Here is a tiny trained network, its code and every weight. The questions are about switching its units off for an input and a class, where a switched-off unit gives its printed mean instead of its output.

import numpy as np


def w(rows, s, z=0):
    codes = np.array(rows[::2]) - 128.0
    scale = np.full(codes.shape[1], s)
    scale[-1] = z or s
    return codes * scale


def f(y):
    return y / 2 * (1 + np.tanh(0.7978845608 * (y + 0.044715 * y**3)))


def log_softmax(a):
    a = a - a.max(-1, keepdims=True)
    return a - np.log(np.exp(a).sum(-1, keepdims=True))


def net(x, mask):
    res = np.array(x, float).reshape(1, 6) / 4 @ E
    y = f(res @ A[0][:, :-1].T + A[0][:, -1])
    res = res + np.where(mask, y, B[0][:, -1]) @ B[0][:, :-1]
    return log_softmax(res[-1] @ U[:, :-1].T + U[:, -1])


A, B = {}, {}
E = w([
[81,138,43,156,58,143,233],'x0',
[180,41,65,41,79,242,39],'x1',
[155,170,125,117,100,110,112],'x2',
[239,149,60,177,204,153,120],'x3',
[118,101,132,130,146,141,141],'x4',
[153,113,88,2,225,64,171],'x5',
],0.0091)
A[0] = w([
[253,146,46,204,201,178,147,126],'N1',
[103,93,200,224,51,157,91,2],'N2',
[108,136,126,70,112,116,169,249],'N3',
[160,119,234,126,190,108,15,79],'N4',
[98,177,33,134,72,182,206,4],'N5',
[85,198,141,204,130,29,142,38],'N6',
[225,69,115,71,98,223,108,80],'N7',
[141,132,149,247,71,178,98,42],'N8',
[112,97,63,80,39,172,72,126],'N9',
],0.0074,0.003)
B[0] = w([
[94,95,187,84,70,146,38,254],'N1',
[194,93,120,90,129,91,159,216],'N2',
[132,75,99,98,79,85,109,191],'N3',
[88,127,6,172,57,203,157,232],'N4',
[74,125,63,165,107,150,141,202],'N5',
[120,136,186,121,167,205,155,235],'N6',
[128,172,144,148,193,143,174,243],'N7',
[195,112,92,23,142,54,152,216],'N8',
[109,171,215,170,181,134,146,221],'N9',
],0.011,0.0082)
U = w([
[143,248,224,192,254,162,240,24],'0',
[97,145,5,226,39,160,186,171],'1',
[237,100,78,6,190,25,186,59],'2',
[89,91,234,114,29,111,95,253],'3',
],0.0087,0.0034)

Each question gives the input, the list of numbers given to net, and the class t.
The units are the neurons (one row each of A and B). Each row of codes is followed by its name. A weight is (code - 128) times the scale printed after its matrix; where a second scale follows, it is the last column's (A, B and U).
mask holds one flag per neuron, in row order. A switched-off neuron (its flag False) gives its mean, the last column of its row in B, instead of its output. The means were averaged over made-up inputs and are rounded, as every weight is.
A unit's drop is (log p(t) with every unit on - log p(t) with that unit switched off) / (log p(t) with every unit on - log p(t) with every unit switched off).
The circuit of an input: a set's keep is (log p(t) with only the set's units on - log p(t) with every unit switched off) / (log p(t) with every unit on - log p(t) with every unit switched off). Starting from all 9 units, units are removed one at a time, each time the one whose removal leaves the highest keep (on an exact tie, the one counted first), for as long as the keep stays at least 0.8.
units of the circuit, in order: the units of the circuit, biggest drop first
unit that matters most: the unit with the biggest drop
k most important neurons: the k neurons with the biggest drops, biggest first
drop when u is switched off: that unit's drop, to one decimal
input [7,-8,4,-4,0,-5], class 0: 2 most important neurons => (N6; N4)
input [3,6,2,-5,-5,-8], class 2: units of the circuit, in order => (N8; N2)
input [5,2,-6,-4,6,-8], class 2: units of the circuit, in order => (N8; N2)
input [1,-1,0,-5,-7,-7], class 2: unit that matters most => N8
input [2,5,0,0,6,-7], class 2: 3 most important neurons => (N8; N2; N6)
input [5,6,6,1,6,6], class 0: units of the circuit, in order => (N9; N7)
input [8,-5,-3,-7,-2,7], class 1: 2 most important neurons => (N5; N1)
input [-5,-5,3,7,3,5], class 3: units of the circuit, in order => (N1; N8)
input [7,2,0,-2,-8,7], class 1: 2 most important neurons => (N5; N8)
input [-5,5,5,6,-6,2], class 3: 3 most important neurons => (N1; N5; N6)
input [8,-2,3,1,-1,7], class 1: 3 most important neurons => (N5; N8; N2)
input [-5,-1,3,-2,-7,2], class 1: 2 most important neurons => (N4; N1)
input [-1,1,-1,3,0,-3], class 2: units of the circuit, in order => (N8; N4)
input [3,8,-1,-2,-6,5], class 0: unit that matters most => N9
input [-2,8,2,-7,3,-3], class 0: 2 most important neurons => (N9; N7)
input [-8,-7,0,-4,2,-3], class 1: 3 most important neurons => (N4; N9; N7)
input [-3,-2,-2,-6,2,-6], class 2: 3 most important neurons => (N2; N8; N1)
input [2,3,4,1,-8,0], class 0: 2 most important neurons => (N4; N9)
input [4,-5,-5,-3,0,-4], class 0: 3 most important neurons => (N6; N4; N1)
input [1,3,-4,2,-3,-5], class 2: unit that matters most => N8
input [-8,0,4,-5,1,8], class 1: 2 most important neurons => (N4; N8)
input [7,7,4,3,4,-2], class 0: 2 most important neurons => (N9; N7)
input [2,5,0,-5,3,0], class 0: units of the circuit, in order => (N9; N1)
input [-3,-2,2,3,5,3], class 1: drop when N9 is switched off => 0.2
input [7,-5,0,8,-5,-5], class 3: drop when N7 is switched off => 0.1
input [-3,8,6,-8,3,-6], class 0: drop when N7 is switched off => 0.2
input [2,-7,2,8,0,-6], class 3: drop when N7 is switched off => 0.3
